Below are the code and all the weights of a small trained network. Each question names an input and a target symbol and asks about switching units off, where a switched-off unit gives its printed mean instead of its output.

import numpy as np


def w(rows, s, z=0):
    codes = np.array(rows[::2]) - 128.0
    scale = np.full(codes.shape[1], s)
    scale[-1] = z or s
    return codes * scale


def f(y):
    return np.maximum(y, 0)


def softmax(a):
    e = np.exp(a - a.max(-1, keepdims=True))
    return e / e.sum(-1, keepdims=True)


def log_softmax(a):
    a = a - a.max(-1, keepdims=True)
    return a - np.log(np.exp(a).sum(-1, keepdims=True))


def net(x, mask):
    ids = ['βεζηλψ'.index(c) for c in x.split()]
    T = len(ids)
    res = E[ids] + P[:T]
    r = res
    for j in range(3):
        rows = slice(3 * j, 3 * j + 3)
        q, k, v = (r @ M[0][rows].T for M in (Q, K, V))
        z = softmax(np.where(np.tri(T) > 0, q @ k.T / 3**0.5, -1e9)) @ v
        o = O[0][rows]
        res = res + np.where(mask[j], z, o[:, -1]) @ o[:, :-1]
    y = f(res @ A[0][:, :-1].T + A[0][:, -1])
    res = res + np.where(mask[3:7], y, B[0][:, -1]) @ B[0][:, :-1]
    return log_softmax(res[-1] @ U[:, :-1].T + U[:, -1])


Q, K, V, O, A, B = {}, {}, {}, {}, {}, {}
E = w([
[137,71,220,55,112],'β',
[141,31,63,142,179],'ε',
[184,117,161,172,193],'ζ',
[142,84,106,186,111],'η',
[244,82,73,100,239],'λ',
[49,82,252,128,191],'ψ',
],0.011)
P = w([
[157,2,164,207,48],'0',
[162,134,113,92,120],'1',
[167,118,131,106,154],'2',
[138,93,139,95,175],'3',
[128,92,163,99,173],'4',
[123,102,178,88,151],'5',
],0.0069)
Q[0] = w([
[158,82,227,165,197],'H1',
[32,167,75,57,223],'H1',
[82,230,40,50,115],'H1',
[126,68,191,165,209],'H2',
[98,240,111,128,167],'H2',
[86,168,134,176,87],'H2',
[245,2,199,196,61],'H3',
[170,186,135,136,172],'H3',
[97,34,72,125,149],'H3',
],0.015)
K[0] = w([
[103,88,209,135,110],'H1',
[123,184,97,36,110],'H1',
[126,199,56,102,146],'H1',
[193,85,144,169,82],'H2',
[125,121,129,44,148],'H2',
[130,144,103,77,138],'H2',
[68,81,115,159,251],'H3',
[94,90,136,79,108],'H3',
[154,148,192,114,169],'H3',
],0.019)
V[0] = w([
[102,165,85,90,145],'H1',
[12,170,106,224,163],'H1',
[11,162,125,179,7],'H1',
[208,149,81,108,1],'H2',
[92,96,64,225,86],'H2',
[113,149,254,128,74],'H2',
[228,76,119,21,80],'H3',
[149,143,64,196,184],'H3',
[127,70,126,217,52],'H3',
],0.017)
O[0] = w([
[147,86,194,136,131,4],'H1',
[133,42,105,45,163,16],'H1',
[62,86,125,96,233,47],'H1',
[118,157,225,51,114,124],'H2',
[156,50,188,132,156,178],'H2',
[11,149,136,155,164,165],'H2',
[168,70,9,79,106,211],'H3',
[186,199,126,177,176,124],'H3',
[106,110,106,232,106,149],'H3',
],0.014,0.012)
A[0] = w([
[18,166,112,194,255,124],'N1',
[172,190,159,75,16,202],'N2',
[252,92,233,126,111,2],'N3',
[191,11,192,112,155,165],'N4',
],0.0079,0.0058)
B[0] = w([
[154,115,165,67,56,239],'N1',
[163,101,145,89,213,250],'N2',
[11,154,58,101,65,218],'N3',
[199,157,191,126,76,187],'N4',
],0.012,0.02)
U = w([
[50,254,126,207,151,104],'β',
[129,120,209,113,145,145],'ε',
[146,152,133,171,76,126],'ζ',
[52,82,105,136,148,3],'η',
[139,138,173,210,198,237],'λ',
[142,171,119,91,159,134],'ψ',
],0.0042,0.0065)

Each question gives the input, a string of symbols that net reads in full, and the target symbol t.
The units are the heads (3 rows each of Q, K, V and O) and the neurons (one row each of A and B). Each row of codes is followed by its name. A weight is (code - 128) times the scale printed after its matrix; where a second scale follows, it is the last column's (O, A, B and U).
mask holds one flag per unit, heads first, then neurons. A switched-off unit (its flag False) gives its mean, the last column of its rows in O or B, instead of its output. The means were averaged over made-up inputs and are rounded, as every weight is.
A unit's drop is (log p(t) with every unit on - log p(t) with that unit switched off) / (log p(t) with every unit on - log p(t) with every unit switched off).
The circuit of an input: a set's keep is (log p(t) with only the set's units on - log p(t) with every unit switched off) / (log p(t) with every unit on - log p(t) with every unit switched off). Starting from all 7 units, units are removed one at a time, each time the one whose removal leaves the highest keep (on an exact tie, the one counted first), for as long as the keep stays at least 0.8.
circuit, biggest first: the units of the circuit, biggest drop first
unit that matters most: the unit with the biggest drop
top k neurons: the k neurons with the biggest drops, biggest first
heads that matter: for each layer, one digit per head in row order, 1 if its drop is at least 0.15 and else 0, layers parted by /
drop when u is switched off: that unit's drop, to one decimal
input β β η, target β: circuit, biggest first => [H1]
input ζ β ε η η, target λ: top 2 neurons => [N3; N1]
input β ζ λ ε, target β: heads that matter => 110
input η ε ψ β η λ, target ε: heads that matter => 011
input ζ λ η η, target λ: top 3 neurons => [N3; N1; N4]
input λ ζ λ ε, target ψ: top 2 neurons => [N2; N3]
input ζ ε β, target λ: circuit, biggest first => [N3; N1]
input ζ β ψ, target λ: circuit, biggest first => [N3; N1]
input η ψ β η, target ε: circuit, biggest first => [H2; H3]
input β ζ λ, target β: heads that matter => 110
input ψ ψ β ζ λ β, target η: top 2 neurons => [N4; N2]
input λ η η ζ λ η, target ψ: circuit, biggest first => [N2; H3; H2]
input ζ β ζ β λ ζ, target λ: heads that matter => 000
input ψ λ η ε, target η: unit that matters most => H1
input β ζ β β, target β: top 2 neurons => [N4; N2]
input η η ψ ψ, target ε: heads that matter => 111
input β ψ ψ η, target β: top 2 neurons => [N2; N4]
input ψ λ β, target η: circuit, biggest first => [H1; H2]
input η ε η η, target ε: top 2 neurons => [N4; N3]
input ζ η ε ζ β β, target λ: top 3 neurons => [N1; N3; N2]
input β η β ζ ε ε, target β: unit that matters most => H1
input β β β ε ψ ζ, target β: drop when N2 is switched off => 0.4
input ζ ε β λ, target λ: drop when N1 is switched off => 0.6
input η ζ ψ λ, target ε: drop when N3 is switched off => -0.2
